In the rows, 128 means zero.
Each row has a class, written as a number after it; each block has new classes, again numbered from 0 up.
[113 118 128 130 134 112 115 119 125 135 150 158 100 140 144 137 119 152
 126 141 142 121 146  98 121 131]
1
[100 109 139 120 108 137 148 193 115 131 156 152 126 133 135 164 130 134
 140 119 162  88 106 158 129 133]
1
[103 111 134 122  89 123 158 187 120 124 181 146 133 144 145 164 119 161
 112 123 162  96  98 126 106 143]
0
[115 106 120 140 127 107 118 131 149 145 220 151 140 143 162 119  83 140
 129 134 117 128 135  96 117 143]
1
[110  91 126 117 116  93 110 145 109 129 151 139 129 144 152 158 134 134
 135 139 148  94 129 144 110 134]
1
[103  92 133 137 104 106 157 203 107 160 231 144 145 144 165 145 108 134
 132 111 131 106 119 116 117 166]
0
[112 114 125 139 136 125 110 136 113 123 144 157 126 135 145 141 116 140
 132 141 138 108 123 126 117 140]
1
[125  79 124 140 120 103 131 138  97 138 168 139 138 141 156 141 125 154
 129 137 143 106 126 131 107 150]
1
[113 130 132 128 137 131 153 165 178 136 228 186 117 153 143 163  99 125
 133 122 151 102 111 118 140 112]
0
[105 123 122 132 119 127 145 175 137 126 171 167 152 152 151 166 104 155
 126 116 161  92 108 118 109 165]
0
[108 103 122 144 137 119 110 134 115 128 150 150 124 138 158 139 115 140
 125 130 139 122 125 145 126 147]
1
[126 107 144 139 129 119 125 138 133 129 135 140 126 135 140 153 128 130
 138 129 140 114 130 161 133 144]
1
[132 109 159 129 127 116 127 125 134 157 124 121 102 141 124 172 148 108
 137 134 149 108 125 194 150 112]
1
[102 111 127 146 112 125 120 165  97 119 139 141 132 128 148 169 127 139
 142 127 158 103 120 181 125 144]
1
[113  81 134 122 109 125 122 172  87 134 166 108 145 134 143 160 143 151
 123 140 168  89 128 158  98 133]
1
[ 90 138 104 127 113 137 143 162 122 129 144 157 138 135 157 124 100 164
 118 117 153 120 106 108 114 155]
0
[117 107 128 134 118 109 120 161 114 127 135 138 126 126 138 126 117 142
 130 110 154  99 129 116 126 135]
1
[114 125 124 126 126 127 123 148 120 135 146 144 128 149 134 145 106 144
 129 127 165 109 124 133 126 140]
1
[ 98 117 125 122 100 111 124 208 129 121 173 158 142 115 149 145  80 164
 125 135 154  70  99 116 113 153]
0
[105 132 117 129 125 136 114 150 150 126 152 184 136 141 169 118  71 161
 123 138 142 119 118  90 121 147]
0
[101  84 123 148 124 110 120 170 100 130 181 142 138 141 172 158  99 141
 127 137 143 105 127 135 113 117]
1
[107 115 136 109  73 131 152 230 107 125 176 135 143 192 125 168 121 159
 123 122 171  44  82 135 116 133]
0
[100 108 118 127 119 126 120 181 136 124 163 169 125 153 165 143 102 156
 127 128 152  95 114 129 122 157]
0
[102 100 136 143 119 109 131 192 112 146 230 165 134 147 175 154  59 133
 137 143 134  89 119 106 124 218]
0
[112 118 147 136 143 120 132 140 164 124 165 206 110 159 148 146  89 148
 110 128 136 105 115 118 127 144]
0
[122 109 137 141 139 118 107 113 123 122 129 151 114 134 139 148  98 127
 131 135 126 130 138 132 134 123]
1
[114 117 142 103  78 127 154 200 116 140 175 129 146 141 134 155 127 135
 134 129 145  79  95 129 121 120]
0
[101 126 120 134 101 130 135 181 130 117 158 146 127 148 153 150  98 175
 125 124 171  81  74 119 119 163]
0
[107 102 127 137 101 129 128 208 121 128 191 178 144 150 165 149  73 156
 127 141 148  90 102 112  99 159]
0
[105 111 127 118  90 131 138 199 104 134 181 140 141 146 143 149 114 143
 122 133 165  65 108 119 106 121]
0
[117 128 123 127 119 138 136 166 126 107 123 146 123 133 131 160 121 147
 124 128 160  88 102 144 120 137]
0
[107 132 139 132 100 123 134 169 142 134 137 158 116 137 128 150  93 123
 133 132 151  92 120 149 146 125]
1
[122 102 147 135 105 121 136 171 110 129 155 116 129 144 123 170 135 115
 140 130 166  82 121 184 124 137]
1
[103 113 118 126 101 133 138 206 103 129 178 144 147 127 158 139  71 160
 121 135 155  73  95  88  95 159]
0
[110 114 122 136 115 117 126 153 116 134 150 127 120 143 134 122 121 128
 132 129 146 105 125 156 132 131]
1
[109 120 130 136 131 118 133 152 138 137 165 174 120 144 159 132  74 146
 134 136 135 116 120 109 131 145]
0
[124 116 134 132 104 135 134 175 121 120 162 134 141 138 136 145 124 136
 129 140 125  79  98 123 111 120]
0
[117 133 125 133 142 141 140 151 151 130 149 148 133 143 132 134 112 149
 129 117 145  96 114 138 121 152]
0
[136 115 140 124 115 120 147 177 113 147 184 145 136 147 137 164 103 125
 127 126 127  98 110 125 118 121]
0
[ 94 108 129 147 113 114 131 158 117 128 156 123 123 137 145 161 115 127
 132 124 143 101 119 167 111 161]
1
[100 119 128 137 123 116 103 148 120 128 166 176 132 148 161 140  84 156
 126 144 152  88 121 105 122 151]
0
[140 135 135 138 136 136 119 117 130 101  71 125 105 124 123 144 133 108
 126 138 141 118 122 169 133 138]
1
[115 124 121 107 113 125 124 168 120 132 150 162 125 141 141 150  95 148
 128 139 143  95 108 128 125 143]
0
[112 122 134 122 108 134 134 188 122 134 169 146 138 143 140 145  96 135
 130 141 124  91  97 149 129 150]
0
[114 123 122 134 163 114 109 121 158 138 149 185 118 255 148 131  76 136
 151 137 125 129 133 109 126 147]
0
[113 129 132 113 117 128 149 185 129 134 166 147 128 147 141 151  84 131
 134 120 144  99 116 129 127 129]
0
[ 94  87 147 114  88  97 146 177  89 132 200 124 130 138 144 162 139 131
 126 131 148  80 120 136 134 125]
1
[ 88 120 113 148 135 142 116 168 127 122 163 177 146 132 170 120  60 154
 127 135 147 109 119  97 115 163]
0
[118 107 130 145 137 120 100 118 108 132 129 169 125 131 151 135 106 152
 133 143 132 115 137 130 124 149]
1

A new block, with new classes numbered from 0.
[120 187 147 123 122 115 132 145 134 125  79 163 134 142 136 131 133 128
 118 122 100 126 140 123 125 128]
2
[136 165 132 116 144 121 143 140 146 148 130 143 138 106 135 139 144 122
 134 132  96 157 137 159 121 143]
1
[112 152 143 129 129 135 136 134 136 144 119 145 136 125 136 130 140 118
 126 116  79 145 132 146 124 126]
1
[139 159 137 119 129 124 150 151 145 154 123 148 146 105 143 127 133 118
 134 134 121 159 129 167 127 145]
1
[131 191 121  81 147 123 136 131 143 163 144 166 146 137 155 140 139 127
 123 137  42 130 128 129 130 121]
2
[112 214 168 118 130 114 143 158 133 141  64 181 129 145 142 143 134 130
 135 102  63 142 156 133 128 108]
2
[117 210 158 117 127 109 141 147 125 144  75 173 121 134 135 160 138 131
 135 110  62 141 124 122 144 113]
2
[ 98 188 137 135 136 126 121 133 127 130  93 151 131 141 143 142 129 126
 131 121  88 117 126 107 124 116]
2
[137 163 140 138 120 120 126 154 131 116  94 125 129  77 130 129 161 130
 141 146 119 138 129 141 133 147]
1
[131 216 181  93 116  87 161 163 131 148  38 225 126 186 139 142 134 147
 138  74  85 155 147 158 124  96]
0
[126 165 150 100 115 117 141 154 118 137  93 186 117 176 143 137 106 115
 137 101 117 132 147 140 122 116]
0
[141 239 185  84 114  89 166 196 136 147  51 227 113 173 143 150 120 115
 148  96 105 161 153 171 119 129]
2
[134 196 120  86 136 113 143 148 144 175 116 166 143 121 153  68 128 119
 127 135  60 149 140 154 128 131]
1
[ 98 166 132 138 141 140 128 114 133 135 108 142 140 146 142 141 141 125
 122 119  48 129 129 128 116 111]
2
[129 157  96 125 158 118 107 103 120 125 137 108 138  94 129 132 127 139
 126 163  82  97 120  95 147 115]
0
[133 172 145 113 125 115 134 139 122 138  91 166 126 166 137 134 115 130
 146 133  95 127 135 129 120 112]
0
[126 175 135 120 120 113 132 142 134 129  89 171 129 123 134 133 133 133
 137 124 108 133 127 134 129 130]
2
[129 216 140  84 124 116 130 141 127 145  95 185 132 181 150 136 114 133
 132 116  77 116 137 124 126  96]
0
[104 155 136 129 123 133 117 118 124 123 101 140 134 153 132 135 123 133
 133 120  99 114 129 108 127 112]
0
[127 200 155 110 134 114 146 149 153 159  94 180 137 128 127 136 136 125
 132 118  70 153 135 157 111 125]
1
[120 132 110 129 143 136 115 109 132 129 149 102 141  93 131 141 141 133
 118 162  86 108 119 113 130 136]
2
[116 138  90 150 149 158  85  88 124 122 149  65 151  48 122 126 159 157
 108 192  74  86 112  86 145 130]
2
[123 232 163  95 122 110 149 158 129 125  76 215 129 181 154 150 117 119
 144  92  67 145 149 145 122 119]
2
[111 205 156 142 115 132 118 161 127 111  64 141 144 100 120 144 151 108
 142 139  93 158 127 126 118 155]
2
[132 202 152 105 146 106 155 144 151 165  91 180 139 118 143 152 155 132
 122 120  37 155 136 158 122 114]
0

A new block, with new classes numbered from 0.
[123 188 149 104 132 118 117  83 110 124 127 145 112 131 119 133 107 137
 121 119 149  97 119 146 108 127]
0
[126 112 115 136 136 133 135 126 130 130 135 136 131 155 175 133 180 131
 135 156 145 146 153  83 114 160]
2
[114 113 112 138 130 135 151 134 132 117 134 150 110 117 167 132 159 125
 148 134 119 127 146  26 100 138]
2
[115 109  98 126 132 128 140 115 115 114 124 135 115 129 168 141 192 127
 135 131 145 144 142  60  96 128]
2
[134 173 165  96 129 121 127  90 123 134 113 131 104 136 131 123 124 129
 127  99 128  94 130 151 124 119]
0
[147 184 162  86 119 112 117 122 140 143 129 134 130 119 194 140 140 132
 124 145 135 113 153 106 134 126]
1
[117 134 104 126 128 129 138 120 139 118 124 136 121 110 186 133 188 136
 136 135 141 121 144  84 106 127]
2
[123 110 100 130 133 123 149 128 132  66 129 141 111 121 204  67 157 142
 146 142 143 118 144  58  92 156]
2
[136 155 177 110 131 103 132 107 105 135 135 149 116 124 121 118  86 139
 117  89 125 108 107 124 108 118]
0
[132 135 155 116 129 139 121 112 141 142 117 148 125 124 144 134 196 130
 115 130 130 139 140 128 126 120]
1
[135  64 136 108 135 117 126 134 137 124 131 136 115 113 140 144 195 125
 123 149 126 153 141 121 138 113]
1
[134 143 116 101 121 125 157 105 145 137 123 129 107 123 173 127 194 124
 129 102 119 117 142 134 110 126]
1
[129 160 159 105 126 117 117  97 104 124 120 147  99 122 124 101  88 145
 116 101 119  89 108 123 124 116]
0
[132 149 169  95 121 112 121  82 108 129 123 154  98 132 114 109 104 124
 130  90 115 107  81 131 124 114]
0
[125 143 140  98 123 117 140  85 126 132 129 138 114 126  95 123 145 138
 121  93 140 116  90 166 119 121]
0
[120 118 113 134 128 105 132 123 117 138 132 130 116 133 175 123 156 130
 127 148 134 126 151  41 105 129]
2
[108 135 138 146 126 131 146 120 131 138 129 136 122 120 169 136 144 138
 123 174 146 118 150  62 123 134]
2
[124 174 162  91 136 117 122 107 122 117 126 128 110 131 184 120 152 134
  89 140 141  89 168  96 135 117]
1
[108 188 169  98 115 111 107 121 133 134 117 129 109 126 174 130 126 124
 126 125 148 105 165  94 136 115]
1
